Below are the code and all the weights of a small trained network. Each question names an input and a target symbol and asks about switching units off, where a switched-off unit gives its printed mean instead of its output.

import numpy as np


def w(rows, s, z=0):
    codes = np.array(rows[::2]) - 128.0
    scale = np.full(codes.shape[1], s)
    scale[-1] = z or s
    return codes * scale


def f(y):
    return y / 2 * (1 + np.tanh(0.7978845608 * (y + 0.044715 * y**3)))


def softmax(a):
    e = np.exp(a - a.max(-1, keepdims=True))
    return e / e.sum(-1, keepdims=True)


def log_softmax(a):
    a = a - a.max(-1, keepdims=True)
    return a - np.log(np.exp(a).sum(-1, keepdims=True))


def net(x, mask):
    ids = ['ΓΛΠΣΦΨαβεζημτ'.index(c) for c in x.split()]
    T = len(ids)
    res = E[ids] + P[:T]
    u = 0
    for l in range(2):
        r = res
        for j in range(3):
            rows = slice(4 * j, 4 * j + 4)
            q, k, v = (r @ M[l][rows].T for M in (Q, K, V))
            z = softmax(np.where(np.tri(T) > 0, q @ k.T / 4**0.5, -1e9)) @ v
            o = O[l][rows]
            res = res + np.where(mask[u + j], z, o[:, -1]) @ o[:, :-1]
        u += 3
        y = f(res @ A[l][:, :-1].T + A[l][:, -1])
        res = res + np.where(mask[u : u + 4], y, B[l][:, -1]) @ B[l][:, :-1]
        u += 4
    return log_softmax(res[-1] @ U[:, :-1].T + U[:, -1])


Q, K, V, O, A, B = {}, {}, {}, {}, {}, {}
E = w([
[155,151,203,209,121],'Γ',
[67,59,186,134,164],'Λ',
[152,141,206,220,120],'Π',
[157,150,199,207,123],'Σ',
[165,185,180,228,144],'Φ',
[173,202,158,80,136],'Ψ',
[173,154,75,179,192],'α',
[128,127,158,90,191],'β',
[147,54,114,187,193],'ε',
[197,111,80,220,95],'ζ',
[245,143,153,138,43],'η',
[139,37,62,140,146],'μ',
[209,193,65,120,99],'τ',
],0.011)
P = w([
[2,169,153,173,56],'0',
[29,161,152,171,76],'1',
[57,157,147,160,90],'2',
[87,145,150,153,106],'3',
[115,137,145,149,122],'4',
[145,126,143,141,133],'5',
[172,119,140,136,148],'6',
[202,110,134,130,162],'7',
[226,98,134,124,179],'8',
[254,92,131,114,191],'9',
],0.0095)
Q[0] = w([
[177,117,171,254,96],'L0H1',
[123,112,18,129,83],'L0H1',
[97,53,97,191,175],'L0H1',
[123,121,153,160,151],'L0H1',
[51,64,132,87,178],'L0H2',
[111,124,201,66,192],'L0H2',
[148,95,128,214,135],'L0H2',
[130,83,188,85,66],'L0H2',
[86,109,128,38,158],'L0H3',
[170,107,172,215,93],'L0H3',
[172,133,152,161,50],'L0H3',
[143,136,44,189,119],'L0H3',
],0.05)
K[0] = w([
[252,68,81,83,140],'L0H1',
[108,94,83,186,34],'L0H1',
[153,1,182,166,134],'L0H1',
[139,107,141,111,153],'L0H1',
[32,26,131,103,158],'L0H2',
[65,149,214,63,203],'L0H2',
[214,131,124,169,177],'L0H2',
[75,145,178,180,142],'L0H2',
[36,177,142,143,116],'L0H3',
[221,83,97,130,179],'L0H3',
[188,143,84,102,150],'L0H3',
[140,93,75,116,74],'L0H3',
],0.041)
V[0] = w([
[192,154,197,155,67],'L0H1',
[154,117,189,185,91],'L0H1',
[47,46,170,97,86],'L0H1',
[157,153,104,36,77],'L0H1',
[167,71,164,140,150],'L0H2',
[183,92,189,94,83],'L0H2',
[179,106,181,83,54],'L0H2',
[105,180,114,98,97],'L0H2',
[112,125,136,130,143],'L0H3',
[137,182,252,112,150],'L0H3',
[89,108,112,141,165],'L0H3',
[118,183,199,124,224],'L0H3',
],0.015)
O[0] = w([
[69,53,65,162,37,253],'L0H1',
[113,137,27,166,94,244],'L0H1',
[76,215,62,43,200,22],'L0H1',
[39,36,241,86,90,26],'L0H1',
[83,245,82,102,144,161],'L0H2',
[68,144,80,120,177,133],'L0H2',
[47,99,86,118,180,115],'L0H2',
[148,21,149,155,147,91],'L0H2',
[134,151,148,119,120,123],'L0H3',
[77,72,175,5,35,237],'L0H3',
[158,203,159,132,138,93],'L0H3',
[172,140,180,2,83,189],'L0H3',
],0.0091,0.0064)
A[0] = w([
[170,100,139,106,192,53],'L0N1',
[183,58,117,48,225,12],'L0N2',
[150,93,137,132,249,16],'L0N3',
[129,70,142,119,221,4],'L0N4',
],0.016,0.0042)
B[0] = w([
[1,59,110,88,109,144],'L0N1',
[199,97,7,160,126,219],'L0N2',
[93,6,159,152,179,251],'L0N3',
[78,215,162,157,55,153],'L0N4',
],0.0098,0.0021)
Q[1] = w([
[17,111,182,176,181],'L1H1',
[70,52,75,178,125],'L1H1',
[174,165,146,151,156],'L1H1',
[103,154,153,44,84],'L1H1',
[126,147,120,149,66],'L1H2',
[235,172,81,96,165],'L1H2',
[34,101,135,247,100],'L1H2',
[96,89,154,200,193],'L1H2',
[137,195,146,253,129],'L1H3',
[57,106,159,125,253],'L1H3',
[156,204,111,130,123],'L1H3',
[114,62,157,185,101],'L1H3',
],0.039)
K[1] = w([
[111,20,130,176,48],'L1H1',
[158,172,100,135,18],'L1H1',
[144,115,78,143,196],'L1H1',
[86,110,216,104,125],'L1H1',
[95,85,151,92,96],'L1H2',
[184,195,42,62,109],'L1H2',
[129,57,170,98,176],'L1H2',
[178,127,122,156,255],'L1H2',
[142,143,49,209,69],'L1H3',
[78,99,73,180,250],'L1H3',
[142,211,94,102,93],'L1H3',
[124,72,153,152,100],'L1H3',
],0.038)
V[1] = w([
[131,76,125,108,149],'L1H1',
[175,110,144,129,147],'L1H1',
[130,158,166,166,108],'L1H1',
[95,155,144,132,128],'L1H1',
[91,173,191,159,107],'L1H2',
[139,104,138,114,121],'L1H2',
[169,111,127,108,141],'L1H2',
[159,108,90,113,151],'L1H2',
[149,60,102,104,153],'L1H3',
[190,110,92,84,143],'L1H3',
[228,3,51,34,184],'L1H3',
[49,215,178,200,79],'L1H3',
],0.0053)
O[1] = w([
[129,98,191,112,119,18],'L1H1',
[154,131,181,115,113,42],'L1H1',
[158,140,106,154,90,155],'L1H1',
[153,110,98,132,149,106],'L1H1',
[173,135,99,82,125,120],'L1H2',
[150,110,91,125,122,157],'L1H2',
[138,77,128,121,145,54],'L1H2',
[101,116,160,147,142,82],'L1H2',
[102,156,182,109,130,99],'L1H3',
[127,146,143,187,150,82],'L1H3',
[75,199,253,169,150,13],'L1H3',
[153,112,65,100,109,254],'L1H3',
],0.0039,0.0026)
A[1] = w([
[83,76,144,65,88,45],'L1N1',
[120,208,115,108,207,44],'L1N2',
[115,203,81,33,168,6],'L1N3',
[51,248,61,26,134,101],'L1N4',
],0.011,0.012)
B[1] = w([
[109,173,124,166,141,185],'L1N1',
[70,144,101,84,135,179],'L1N2',
[78,179,173,175,2,187],'L1N3',
[161,67,118,116,204,255],'L1N4',
],0.024,0.0089)
U = w([
[117,105,102,131,112,95],'Γ',
[46,79,130,67,84,111],'Λ',
[135,73,73,121,124,95],'Π',
[120,104,93,130,115,93],'Σ',
[127,131,69,84,2,147],'Φ',
[84,183,194,155,89,164],'Ψ',
[202,180,160,185,123,137],'α',
[175,134,204,76,142,255],'β',
[122,206,83,117,134,154],'ε',
[160,149,84,223,127,68],'ζ',
[52,103,95,168,87,52],'η',
[102,121,141,185,175,130],'μ',
[122,28,186,195,82,103],'τ',
],0.005,0.0093)

Each question gives the input, a string of symbols that net reads in full, and the target symbol t.
The units are the heads (4 rows each of Q, K, V and O) and the neurons (one row each of A and B). Each row of codes is followed by its name. A weight is (code - 128) times the scale printed after its matrix; where a second scale follows, it is the last column's (O, A, B and U).
mask holds one flag per unit, layer by layer, with each layer's heads first. A switched-off unit (its flag False) gives its mean, the last column of its rows in O or B, instead of its output. The means were averaged over made-up inputs and are rounded, as every weight is.
A unit's drop is (log p(t) with every unit on - log p(t) with that unit switched off) / (log p(t) with every unit on - log p(t) with every unit switched off).
The circuit of an input: a set's keep is (log p(t) with only the set's units on - log p(t) with every unit switched off) / (log p(t) with every unit on - log p(t) with every unit switched off). Starting from the 12 units with the biggest drops (on a tie, the unit counted first), units are removed one at a time, each time the one whose removal leaves the highest keep (on an exact tie, the one counted first), for as long as the keep stays at least 0.8.
circuit, biggest first: the units of the circuit, biggest drop first
unit that matters most: the unit with the biggest drop
k most important neurons: the k neurons with the biggest drops, biggest first
which heads matter: for each layer, one digit per head in row order, 1 if its drop is at least 0.15 and else 0, layers parted by /
input Φ Φ Π Φ Π β Π, target β: unit that matters most => L1N4
input Φ μ Π, target μ: circuit, biggest first => (L0H1; L0H3; L0N3)
input Φ Π μ Π Ψ Φ, target Ψ: circuit, biggest first => (L0H1; L1N1; L0H3; L1N4)
input μ Π Π Π α Π, target α: circuit, biggest first => (L0H1; L0H3; L0H2)
input τ β Γ Φ, target β: which heads matter => 101 / 000
input τ Φ Λ Φ η Γ Φ Ψ, target Ψ: circuit, biggest first => (L0H1; L1N1; L0H3)
input τ τ Ψ Γ Σ ζ Φ, target ζ: which heads matter => 001 / 000
input Π Φ Φ Φ β τ Φ Φ Φ α, target α: circuit, biggest first => (L0H2; L0H1; L0H3)
input ζ Γ Π Π Φ τ Γ α, target τ: which heads matter => 111 / 000
input Φ Π Π, target Φ: circuit, biggest first => (L0H2; L0H1; L1N4)
input Π μ Π Λ, target Λ: circuit, biggest first => (L1N4; L1N3; L0H1; L1N2)
input β Φ ε Φ β Γ Λ Φ, target Φ: which heads matter => 111 / 000
input ε μ Π η Φ Σ, target η: which heads matter => 101 / 000
input μ Φ Φ Φ ε Φ, target ε: unit that matters most => L0H1
input Φ Φ τ, target τ: circuit, biggest first => (L0H2; L0H1)
input μ Γ ζ Φ η Π Φ, target η: circuit, biggest first => (L0H1; L0H2; L0H3)
input τ Φ β Ψ Π Π, target Ψ: circuit, biggest first => (L0H1; L1N1; L0H3)
input β τ Γ Π ε Φ μ, target μ: circuit, biggest first => (L0H3; L0H1; L0N3)
input Φ τ η Γ Φ ε Γ, target ε: which heads matter => 111 / 000
input Π Π Φ α Φ, target α: which heads matter => 101 / 000
input η Φ Φ Φ Λ β β Φ, target β: unit that matters most => L0H3
input Φ Φ Γ, target Φ: 2 most important neurons => (L1N4; L0N3)
input β Λ Φ μ Φ, target μ: 2 most important neurons => (L0N3; L1N3)
input Π Φ Φ Φ Ψ Φ Π Λ, target Λ: which heads matter => 110 / 000
